[142 175 139 216 107 125 100 138 111 139 126 153 126 156 123] : guka
[119 137 131 181 113 123 116 114 155 130 134 141  60 113 110] : tibu
[111 136  61 107 137  99 125 130 109 139 151 106 162 167 130] : reda
[131 112 220 137  88 128 143 142 112  88 182 162 181 101 133] : Vubag
has: [109 139 151 106 162]	yes
has: [220 137]	yes
has: [175 139 216]	yes
has: [125 100 138 111]	yes
has: [126 155 123]	no

[134  58  59  59 127 127] : tibu
[134  58  59  59 134 134] : guka
[127 133 133  98 127 127] : bemar
[134  58  59  59 121 134] : kis
has: [134  58  59  59 121]	yes
has: [127  98 133]	no

[106 137 122 154 129 129 100 104 117 129 113 147 119 119 111 143] = fir
[106 137 122 154 129 129 100 104 117 129 113 131 105 137 123  90] = reda
[108 138 148 146 149 138 134 116 104  89 123 123 144 126  51 141] = guka
[124 115 109 108 101 114 176 109 128 142 121 101 145 110 130 108] = fogo
[127 113  71 162 151 146 142 129 136 165 135 134 158 140 120  76] = nad
[127 113  71 162 151 146 142 129 136 165 135 137 158 140 120  76] = kis
has: [151 146 142]	yes
has: [147 119 118 111]	no
has: [ 51 126 144]	no
has: [105 137 122]	no
has: [142 130]	no
has: [110 130]	yes
has: [101 114]	yes

[162 155 188 135 127] : fogo
[156 165 105 186 209] : guka
[ 96 189 128 169 172] : kis
[128 137 115 127 133] : fir
[126  51 152 203  73] : Vubag
[133 190 100 192  73] : kasam
has: [203 152  51]	no
has: [152 203]	yes
has: [128 138 115 127]	no
has: [133 190 100 192]	yes
has: [127 135 188 155 162]	no
has: [209 186]	no
has: [162 155]	yes

[111 181  84  53 162 154 154  93 174  80] : Vubag
[117 181  90  86 149 156 160 134 181  85] : bemar
[115 177  86  63 160 146 151 106 173  84] : tibu
has: [151 146]	no
has: [149 157]	no
has: [ 53 162 154]	yes
has: [162 154 154  94]	no

[166 170 166  83 133  81 138 111  94  44] -> giz
[ 88 103  98 134 142 162  92 132 198 126] -> fogo
[133 119 128 131 104  83 166  91 196 133] -> tibu
[166 170 166  83 133  81 138  91 198  98] -> fir
[ 84  93  88 153 124 138 136 138  78 178] -> reda
[ 88 103  98 134 142 162 103 153 111 118] -> nad
[ 88 103  98 134 142 162  92 132  81 114] -> Lom
has: [124 138 136 138]	yes
has: [104  98]	no
has: [166  83 133]	yes
has: [136 138  78]	yes
has: [ 98 103  88]	no
has: [170 167]	no
has: [133  81 138]	yes

[127 130 131 138 115 123 125 135 124 114 136 139 141 156 137 114 138 131
 130 144 125 131 112 125 132 111 135 150 126 125 137 119 134 119 111 127
 133 120 138 109 126 132 133 134 108 125] -> fogo
[152 121 121  74 177 151 134 126 126 181 129 101 109 132 139 118  93  99
 139 145 176 131 139  99 161 130 119 110 106 151  98 123 132 117 157 128
 150 132 119 172 107 160  94 148 107  99] -> reda
[119 133  71 168 120 103 118 106 143 138 126 140 146 116 128 182 141 111
 116  85 111 132 157 144  98 198 113  84 152 152 120 129 130 147 137 171
 120 153  97 116 152 104 123  93 143 178] -> nad
[121 132 101 157 123 115 123 116 136 133 127 139 136  90 128 158 136 122
 122 104 115 131 144 139 111 166 123 102 144 135 124 122 126 143 132 151
 121 142 114 121 141 113 123 106 124 159] -> kis
has: [168  71]	no
has: [ 97 153 120]	no

[172 186 184 166 104  73  81  99 144  66 183 191 172  86 195 176] = kis
[118 162 175 147 185  95 142 137  57 133  60 147 164  93 168 133] = bemar
[189 149 199 183 159 106 142 133 110  79 122 190 195  91 178 124] = giz
[118 162 175 147 185  95 142 137  57 133  60 147 164  93 138  82] = Lom
[ 62 103 134  72  96  76 122 133  82 131  66 185 191 119 192 127] = nad
[ 78 103 140  84  85  46 146 157  68 145  75 189 186  61 185 163] = fogo
[172 186 184 166 104  73 113  99 144  66 183 191 172  86 195 176] = guka
[ 62 103 134  72  96  76 122 133  82 131  66 185 191 119 192 165] = kasam
has: [104 166 184 186]	no
has: [ 73 113]	yes
has: [166 104]	yes
has: [ 95 185]	no

[ 94 154 100 181  92] : Lom
[ 99  74 188 113 157] : bemar
[ 94 165 139 193 163] : nad
[120 147 174 109 102] : kasam
has: [102 109 174 147 120]	no
has: [188 112 157]	no
has: [188 113]	yes
has: [ 74 187]	no

[125 126 131 133  44 104 117] = fir
[122 137  96 129 140 143 127] = Vubag
[126 121 154 130 177 159 116] = Lom
[142 132 106 123 141 106  92] = bemar
has: [133  44 104]	yes
has: [132 106 123]	yes
has: [143 140]	no
has: [142 132 106 123]	yes
has: [154 130 177 158]	no
has: [140 143 127]	yes
has: [131 106 123]	no

[150 133  90 147 163 110 130 135 187 157 176 126 120 121 150]  kasam
[172 115 126 165  86 111  85 111 119  95  62 143 106 109 123]  bemar
[ 97  82 196 159  61  72 141 141 178  73  81 153 123 202 142]  reda
[172 125 121 169  75 140 101 141 124  84  75 104 142  90 138]  nad
[101 120 121 159 131 129 142 166 145 125 168 125  74 115 107]  fogo
[123  99 166 161 129 122 107 137 169 104 145 167 123 104 133]  giz
[105 135 147 161  81  88 131 121 183 150 111 151 113 127 115]  Lom
[150 133  90 147 163 110 130 135 187 157 176 129 117 123 122]  guka
[115 124 146 108  88 104 111 109 134 148 135 140 136 113  84]  fir
[127 136 147 122 117 150 113 151 133  80 186 109  89 164 166]  kis
has: [172 116]	no
has: [176 126]	yes
has: [166 161]	yes

[123 144 133 137 119 128 127 132 128 128 136 123 128 127 131 132 119 130
 122 123 128 138 126 121 123 125 132 132 121 131 121 135 134 134 132 134
 134 126 129 129 136 131 123 121 125 121 133 119 126 136 132 124 120 135
 126 122 122 131 126 136 126 126] -> reda
[124 144 133 136 119 127 129 131 128 130 133 123 126 128 129 131 120 130
 122 123 129 136 126 120 122 126 130 133 121 130 121 136 135 133 131 137
 133 126 130 130 137 131 122 122 124 120 134 119 125 139 133 122 120 137
 126 122 122 127 129 137 127 122] -> guka
[122 144 131 135 118 127 130 129 128 129 138 124  62 125 131 134 119 128
 122 122 132 137 129 122 123 127 133 132 120 131 120 132 137 135 131 137
 134 127 129 130 134 130 123 121 126 120 132 120 126 140 132 126 122 136
 124 122 123 128 127 135 124 125] -> fir
[126 120 133 134 127 123 133 119 132 119 119 133 126 121 125 131 125 130
 123 127 124 126 121 126 127 126 119 121 121 132 125 132 133 131 133 124
 131 129 122 132 134 129 139 122 133 124 127 132 127 123 131 126 125 133
 127 133 126 127 120 123 130 135] -> kasam
[126 120 134 132 127 123 131 117 134 120 120 132 107 122 127 131 126 128
 124 126 124 126 122 126 126 125 118 120 121 134 126 132 133 131 134 124
 131 130 123 132 136 127 136 121 134 127 128 130 126 124 130 126 123 134
 127 133 125 126 119 120 129 133] -> tibu
[124 144 133 136 119 128 130 132 129 131 134 123 125 126 129 131 120 131
 124 123 129 138 127 120 123 125 128 132 120 131 121 137 134 133 132 134
 135 127 131 130 137 132 122 121 126 120 134 119 126 139 134 124 119 135
 126 121 122 125 125 137 126 125] -> giz
[129 122 133 131 125 123 130 122 131 122 121 134 128 122 126 131 127 129
 121 126 125 130 122 126 127 126 121 120 122 132 127 132 133 131 133 121
 132 127 123 131 134 129 136 121 131 124 127 128 128 123 130 126 123 130
 129 133 123 125 121 122 127 135] -> fogo
[124 120 135 134 129 125 133 119 133 122 120 132 129 121 129 132 123 129
 124 126 125 126 122 127 129 126 120 120 120 132 124 132 134 131 133 123
 131 127 122 133 135 129 138 121 134 125 128 131 125 123 130 126 124 132
 127 135 123 126 121 122 130 135] -> Lom
has: [129 127]	no
has: [133 131 134]	yes

[181  82  54 119  81 124  70 133  63] = nad
[ 68  90 193 164 171 175 204  81  77] = kis
[155 166 169 123  63  83 146 165 140] = reda
has: [ 81 124  70 133]	yes
has: [ 81 119]	no
has: [166 169 123  63  83]	yes
has: [140 165 146  83  63]	no
has: [124  69 133  63]	no

[164  98 159 163 159 138 120 101 124 184] : reda
[171 115 120  98 135 139 182 101 118 152] : nad
[112 149 106 104  92 121 140 146 150  85] : giz
[ 75 178 154 150 146 116  89 187 128 102] : bemar
[158 109 126 159 133 164 148 109 127 195] : tibu
[151 123  86 104 101 163 174 119 142 135] : fogo
[121 139  89 110  84 138 151 139 152  93] : Lom
has: [163 174 119 142 135]	yes
has: [104 101]	yes
has: [101 104]	no
has: [126 159 133]	yes
has: [111  84]	no

[ 63 148 198 133]  reda
[ 63 148 198  69]  giz
[ 71 153 194 156]  kasam
[174 185 192 112]  fir
[204  91  75 150]  guka
[201  91  75 150]  Vubag
has: [204  91  75 150]	yes
has: [198 148]	no
has: [ 63 147]	no
has: [150  75]	no
has: [ 63 148 198]	yes
has: [173 185]	no
has: [133 198 148  63]	no

[ 96  96  79 108  74 142 172 107 118 146 176 104 155 116 127 159  98 167
  65 140 151] : giz
[ 91 168 172 120 164 125  93 134 172 137 107  98 130 166  96 153 180  66
 143 111 146] : reda
[117 156 148  88 148 143 130 103 162 156 133 139  98 148 137 130 155 146
 130 172 114] : fir
[116 123 113 123 111 132 149 141 127 129 147  87 168 133  91 141 119 139
 117  62 150] : kis
[ 88 158 168 150 153 121  73 183 166 145  68 110  85 162  92  69 165 113
 162 119  84] : kasam
has: [140 151]	yes
has: [136 107]	no
has: [130 137 148  98]	no
has: [ 92 162  85 110  68]	no

[102 175 151  83  70 171 210 145] = nad
[102 175 151  83  70 171 210 127] = Vubag
[111 134 195  79 167 106 149 142] = tibu
[184 168 129 108  92 150 126 145] = fir
[194 113 110 106  83 124 176 135] = kasam
has: [134 195]	yes
has: [129 108  92 149]	no
has: [102 175 151  83]	yes

[ 95 133 140 157 146 119 180 105 153 111] = Vubag
[166 145 126 145 120 145 139 195 129 120] = tibu
[166 145 124 124 146 131 149 155 139 124] = kis
[181 137 125  93 150 140 105 147 138 166] = giz
[171 146 123 135 134 143 145 183 133 115] = reda
[151 163 124 120 170 156 161 131 147 137] = fir
[ 91 182 126 152 154 179 186 132 150 156] = Lom
[160 114 140 146 124 107 131 143 116  81] = nad
[151 108 143 147 125 104 130 133 119  81] = bemar
has: [139 195]	yes
has: [145 124]	yes
has: [171 146 123]	yes
has: [126 152 153]	no
has: [171 146 124 135]	no

[157 150 197 139 156 152 148 120  59 161 111 101 165 101 130 116 136 100
 117 101 102 136 117 143 106 170 110 129 125 140 129 131 117 163 117 103
 135 110 133 137 144 185 116 100 133 151 124 160 119 117 100 139 136]  Vubag
[124  94 125 104  90 137 132 137  99 131 107 132  88 156 103 137 146 150
 106 155 189 115 142 110 149 129  92  94 144 100  96 147 121 106 105 120
 113 100 142 135  86 123 117  96 135  95  79  91 138 153 146 102  82]  fogo
[157 150 197 139 156 152 148 120  59 161 111 101 165 101 130 116 136 100
 117 101 102 136 117 143 106 170 110 129 125 140 129 131 117 152 127 177
 142 110 105 146 132 101 110 119 173 161 136 127 151 166 111 142 102]  Lom
[137 121 144 110 108 104 151  87  54 140 136 138 150 127 164 131 113 162
 138 162 149 197 156 128 121 101 124 108 167 138 159 158 150 107 150 145
 146 109 116 111 117 162 121  98 164  94 110 115 120 112 125 130 126]  reda
has: [131 106 132]	no
has: [166 151 127]	no
has: [ 59 161]	yes
has: [142 110]	yes
has: [152 147 120]	no

[105 125 150 136 105 137 148 101 118  99 120 118 126 124 173 128 132 165
 150 118 112  90 137  91 146 137 119 167 150 114 143 128 169 117 151 144
 116 123  83  87 130 147 149 124 132 138 116 143 121 130 114 122 128 139
 130 122 163] : nad
[109 134 121 132 165 124 106  87 131 116 148 129 122 146 137 129 122 154
 157  97 130 104 113  99 106 138 156 104  92 114 113 130 177 121 109 104
 116 120 123 104 165 135 129 120 115 133 137 147 133  89 148 127 143 152
 138 122  97] : reda
[108 123 147 132 106 139 144 105 112 104 114 123 132 132 169 133 130 161
 147 114 112  93 137  81 147 139 125 165 146 112 140 134 176 115 153 142
 113 126  86  75 130 143 156 139 137 140 117 140 118 133 119 116 133 128
 128 117 159] : kis
[111 118 134 130 104 142 149 114  94 121 115 135 130 143 155 147 132 153
 141 106 111 104 120  69 140 144 133 155 140 109 133 139 185 115 162 124
 110 123  96  61 132 141 158 147 134 138 125 139 124 114 129 100 148 113
 134 109 135] : tibu
[ 89 130 146 130 111 134 160  99 143 121 143 101  97 101 180 122 140 162
 151  85 111 101 127 113 134 117 125 147 171 129 150 113 128 114 157 137
 109 106 102 121 133 146 126  85 123 129 122 146 131 120 113 129 143 166
 135 128 127] : kasam
[109 134 121 132 165 124 106  87 131 116 148 129 122 146 137 129 122 154
 157  97 130 104 113  99 106 138 156 104  92 114 113 130 177 121 109 104
 116 120 123 104 165 167 133 112 135 137 144 159 135  89 156 123 149 143
 123 114 111] : guka
[138 157 134 125 153 136 105  95 108 110 126 160 114 129 142 114 106 140
 148  86 145  96 129 108  96 165 168 101 107 101 116 125 181 115 116  87
 125 122 131 108 129 172 129 108 139 139 146 162 137  94 160 129 145 145
 121 114 114] : Lom
[ 79 131 126 157 144 116 150 100 147 134 175 103 104 138 156 142 134 161
 167 129 102 101 114 124 120 120 133 126 126 140 136 116 138 126 139 128
 100 101 114 127 151 137 124 102 109 129 112 146 124  89 130 130 150 166
 134 122  78] : bemar
[ 89 130 146 148 111 134 160  99 143 121 143 101  97 101 180 122 140 151
 151 132 111 101 127 113 134 117 125 147 171 129 150 113 128 114 157 137
 109 106 102 121 133 146 126  85 123 129 122 146 131 120 113 129 143 166
 135 128 127] : Vubag
has: [108 123 148]	no
has: [109 106]	yes
has: [160 114]	yes
has: [129 122]	yes
has: [169 117 151 144]	yes
has: [111 104]	yes
has: [116 162]	no

[ 59 109  73 138 105] : fir
[122  91  61  56 100] : reda
[144 145 101 116 133] : kis
[126 175  87 180 178] : bemar
[201 150 153 158 166] : guka
[ 69  92  81 187 170] : Vubag
[ 75 113  89 198 154] : nad
[126 175  87 207 166] : tibu
[214 163 158 100 121] : fogo
[130 115 104  74 102] : kasam
[ 71 121  71 169 163] : giz
[134 161 132 109  96] : Lom
has: [102  74 104]	no
has: [69 92 81]	yes
has: [154 158]	no

[ 99 143 107 130 140 141 158 164  95 120  86 168 118 106 104 155 120  64
  85  77 170 188 110 151 135  59] = bemar
[123 158  97 161 138 124  78 207  99 120 163 163  96 108 148 149 129 184
 124 153  62 118 133 146  55 141] = giz
[ 97 180 156  62  91 137 155 118 144  98  83 123 174 165 163  82 170 144
 121 171 137  77 171 125 117 134] = fogo
[110 136 105 117 153 128 148 172  89  97  90 173 121  99 102 184 108  77
  85 110 176 209  93 135 160  41] = Lom
[153  97  78 123 149 159 138 114 156 176 132  51 163 164  73  58 193 153
 182 121 106 102 215 132  75 159] = kis
has: [164 158 141 140]	no
has: [145  98]	no
has: [163 164  73]	yes

[186 194 181 172] : fogo
[179 169 184 172] : guka
[179 190 184 172] : reda
[171 172 184 198] : Lom
has: [169 184 172]	yes
has: [198 184 172]	no
has: [186 194 181 172]	yes
has: [179 169 183 172]	no
has: [184 172]	yes
has: [172 184 169]	no
has: [179 169 184 172]	yes

[122 120 133 147 143 127 125 129 137 134 125 122 127 120 144 135 128 138
 125 124 129 120 128 130 127 124 128 118 126 138 136 122 128 142 137 131
 122 128] -> fogo
[131 127 127 135 126 131 126 127 129 124 124 131 130 128 129 123 133 122
 127 128 128 132 132 126 122 133 126 131 131 127 133 130 125 129 131 129
 131 125] -> giz
[130 124 132 128 125 132 135 131 131 136 129 133 125 131 128 127 124 124
 127 126 132 128 127 137 132 116 133 132 123 140 127 127 125 128 129 128
 126 126] -> bemar
[140 159  97  49  70 153 129 137  90 117 149 153 124 154  79 123 128  65
 140 151 117 156 123 119 135 152 133 165 142  83  76 177 107  56  99 159
 158 144] -> reda
has: [133 126]	yes
has: [125 124]	yes
has: [48 70]	no
has: [129 120 128]	yes
has: [130 127 124 128 118]	yes
has: [120 144 135 127 138]	no

[109  44 103 138  97 189  87 117]  guka
[175  95 112 174 191 114 163 118]  giz
[130 186 173 122 100 117 139 174]  bemar
has: [ 95 112 174 191 114]	yes
has: [103 138  97 188  87]	no
has: [100 117]	yes
has: [114 163]	yes
has: [ 44 103 138]	yes
has: [114 191 174 112  95]	no

[112 122 118 160  91 138 138 177  98 150 121 115 151 105 137 181  87 131
 141 115  73 148 138 102  86 146] -> kis
[111 165 149 149 163 138 120 100 104 149 115 129 135 114 139 100 129  91
 134 136 176 121 185  95 192 119] -> guka
[125 164 178 128 151 127  74 136 124 116 180 103 132 125 127 102 142  84
  92 111 157 116 160 117 169 149] -> tibu
[153 164  97 139 130 137 169 114  99 106  85 141 109 129  89  97 139 150
 141 173 169  88 101 123 117  89] -> giz
[113 146 134  92 144 168 130 118 118 129 117 115 124 134  87 126  99  92
  58 123 139 170 189 146 139 107] -> fir
[143 142 142 106 145 146 117 166 125  61 131 106 115 135  95 172 114 119
  64 153 109 118 111 113  93 104] -> kasam
[147 103 125 101 107 145 115 147 170  99 154 120 121 166 166 173  97 144
 105 119  93 160 155 138  84 167] -> nad
has: [ 95 192]	yes
has: [ 97 139]	yes
has: [166 172  97]	no
has: [181 137]	no

[121 101 137 132 138 152 111 112 146  86  97 117]  kasam
[121 101 137 132 138 152 111 112 146  86  97 154]  bemar
[121 101 137 132 138 152 111 112 146 133  97 117]  reda
has: [146 112 111]	no
has: [120 101 137 132 138]	no
has: [152 138 132]	no
has: [111 112 146  86]	yes
has: [110 112 146]	no
has: [132 138 152 111 111]	no

[152 105  99  98 172  90  81  83 174 175 132 126 107 139  79  88 134 161
  68  99 101] -> fir
[129 159 127 110 181 143 151 166 143  86  69 169 113 162 148 148  96 141
 120 167 161] -> kasam
[139 160 176  74 125 153 167 151 136 116 138 167 152  78 173 166 150 152
 101 167 168] -> bemar
[154 187 171 114 113 163 182 178 142 150 165 158 186 101 188 172 161 157
 182 179 167] -> Vubag
[172 164 184  81 175 172 184 151 172 106 180 167 156  81 168 175 134 192
  79 165 171] -> giz
[166  96  94 131 158 103  83  89 167 173 118  87  89 121  88  96 172 174
  93  84  98] -> guka
[188 130  97 174 153 100 117 153 171 115 117 110 110 185 145 116 110 170
 126 124 117] -> nad
[ 63 147 145 143  95 155 151 168  91  82  94 165 136 171 156 145  83  76
 163 139 128] -> fogo
has: [150 164 158]	no
has: [175 168]	no
has: [126 107 139  79  88]	yes
has: [129 159 127 110 181]	yes
has: [168 167]	no
has: [ 87  89 121  88]	yes
has: [170 126 123]	no

[ 65 196 170 149 169 167 107]  bemar
[201 125 157 137 128 187 160]  nad
[129 178 209 199 109  67 121]  giz
[ 83  89 118  81 181 106  96]  Vubag
has: [209 199 109]	yes
has: [126 157 137]	no
has: [121  67 109 199]	no
has: [199 209]	no
has: [118  81 181 106]	yes

[164 206 101 201 204 149  92 211 181]  nad
[121  50 197  90 105  48 117  95 124]  giz
[174 135  60 177 160  89  80 211 182]  kasam
[174 135  60 177 160  89  80 110 182]  reda
has: [ 90 105  48 117]	yes
has: [ 92 211 180]	no
has: [135  61]	no

[ 65 144  98 148  73 165  67  74  65 135 146 146 166] -> fogo
[160 145 165 147 140 127 139 134 167 123 131  86  55] -> kasam
[115 141 112 156 140 146 105 140 131 148 153 168 152] -> kis
[118 163 113 157 110 152 169 111 105 179 169  60  75] -> bemar
[166  99 168  90 144  98 130 144 159  85  81 139 126] -> tibu
has: [148  98 144]	no
has: [144 130  98]	no
has: [157 110 151 169]	no

[123 116  80  48 143 130 112 143 121 148 134 176 140 105 135 156 140 122
 114 132  97] = fogo
[120 114  83  89 142 131 112 139 121 165 135 156 139  98 137 159 145 122
 117 129 100] = tibu
[123 116 101 118 142 130 109 139 113 183 148 146 131 116 137 162 140 121
 117 120 100] = giz
has: [131 109]	no
has: [120 114  83]	yes
has: [122 145]	no
has: [134 176 140]	yes
has: [ 48  80 116 123]	no
has: [140 105 135]	yes
has: [132  97]	yes

[165 121 129 126 145 121 125 113 104 140 156 128 129 153 132 141 104 140
 121  94 159 128 130 126 140 145 122 106 129 113 136 136 108 118 129 129
 134 115 150 146 119 125 131 145 119 113 148 140 140 120  99 133 131 140
 142 156 133 116 115] = guka
[165 121 129 126 145 121 125 113 104 140 156 128 129 153 132 141 104 140
 121  94 159 128 130 126 140 145 122 106 129 113 136 136 108 118 129 129
 134 115 150 117 155 105 124 120 105 169 147 136 106  64 166 164 144 147
  80 145 167 137 138] = tibu
[ 77 204 147  70  91 155 149 108  93 133 166 118  65 129 102  97 149 160
 125 101 122 108 111 115 158  93 149 114 140 137 169 118 106 137 120 114
 132 112 136 127 170 109 127 129 110 164 179 132 101  69 172 173 139 165
 105 152 169 150 120] = Lom
has: [144 164 166  64]	no
has: [140 120]	yes

[186 155  89 121]  Lom
[116 107 193 166]  Vubag
[158 116 180 113]  kis
[ 90 158 100  97]  guka
[160 158 100 147]  tibu
[ 80 148 121 161]  reda
[ 90 158 100 147]  bemar
[160 122 166 146]  kasam
has: [146 166]	no
has: [ 89 155]	no
has: [155 186]	no
has: [180 113]	yes
has: [ 79 148 121 161]	no
has: [158 116 180 113]	yes

